[128 = 0]
[110 118 113 160 121 118  48 100 145 121 114 119  72  74 137 152 128 127]  4
[166 148 147 140 120 120 133 113 114 102 111 122 111 175 137 125 131 129]  5
[114 114 133 143 156 122  30 118 113 121 146 141  87 133 117 131 125 135]  5
[137 130 126 119  97 131 150 108 113 160 120 127 121  99 138 138 123 134]  9
[158 134 120 128 154 122  75 125 147 112 130 139 113 149 119 132 121 134]  5
[127 122 139 119 140 136 114 144 123 183 158 149  86  98 119 132 117 132]  4
[132 151 130 109 119 124 195 133 128 138 115 113 156 140 123 127 142 120]  2
[147 117 200 134 134 144  75 115 112 181 139 113 120 143 129 133 156 118]  0
[143 129 120 147 149 121  75 131 133 108 130 140  91 158 122 130 122 130]  3
[125 114 135 122  97 146 150 103 159 161 120 115 164 124 145 136 145 127]  4
[175 122 133 131 137 130  96 118 131 106 125 142 128 158 129 130 122 134]  6
[165 154 129 149 101 123 181 117 144  91  87 101 143 145 148 132 142 116]  2
[  1 142 163 212 165 143 255 240   1 108 177 155  28 135 111  70 136 119]  2
[132 115 128 139 117 138 104 115 119 102 114 130 136 151 137 132 128 131]  8
[160 123  98 191 116 104  39  80 126  84 101 120   4  58 154 158  98 127]  3
[ 91  95 146 141 120 143  65 112 138 125 126 122 133  99 146 141 140 128]  6
[112 122 115 157 118 136 118 120 142 106 114 128 104  98 144 136 121 127]  5
[134 141 187 159  93 132 116 123  46 171 117 109  60 120 142 136 151 119]  4
[178 168  49 115 149 101 211 144 159 130 127 152  79  73 113 132  81 133]  5
[142 113 111 108 116 135  68 106 174 105 108 138 171 138 125 138 115 135]  8
[153 127 131 129 149 119  72 121 146 105 132 131 130 174 120 131 134 127]  2
[138 142  95 133 132 113 166 131 128 125 126 136  85  93 129 140 110 128]  4
[133 140 138 116 164 111 163 140  96 124 152 134 124 142 112 120 129 131]  4
[114 100 190 144  83 167  62 112 122 131 108 101 161 168 154 134 166 120]  4
[153 138 108 104 162 118  97 132 164 120 136 150 125 151 114 131 113 136]  4
[136 111 100 144 122 132  70 110 159  95 115 129 106  93 140 143 117 131]  7
[142 116 100 141 133 116  77 111 136 102 118 140  93 102 138 139 103 137]  8
[127 108 107 134 148 115  86 112 142  95 136 145 107 112 129 133 106 142]  9
[117 131 153 109 125 133 144 129 109 138 129 117 173 181 125 123 151 123]  4
[131 128 123 143 102 133 146 120 113 146 130 122  96  67 138 137 127 126]  6
[ 90 102 123 133 146 107  52 112 134 133 130 131  99  90 124 141 124 134]  6
[147 150 140 134  98 125 188 120 129 138 117 105 127 129 138 130 146 117]  2
[138 119 105 166  99 136  60  91 169  91  99 110  82  70 157 154 119 124]  6
[147 136 137 176  82 122 138  97  93 128 108  84  55  55 156 146 147 116]  5
[138 125 109 133 139 108  69 110 166 137 123 135  79 101 130 148 119 131]  3
[154 138 137 126 149 119 115 124  98 121 142 131 114 153 116 129 124 131]  5
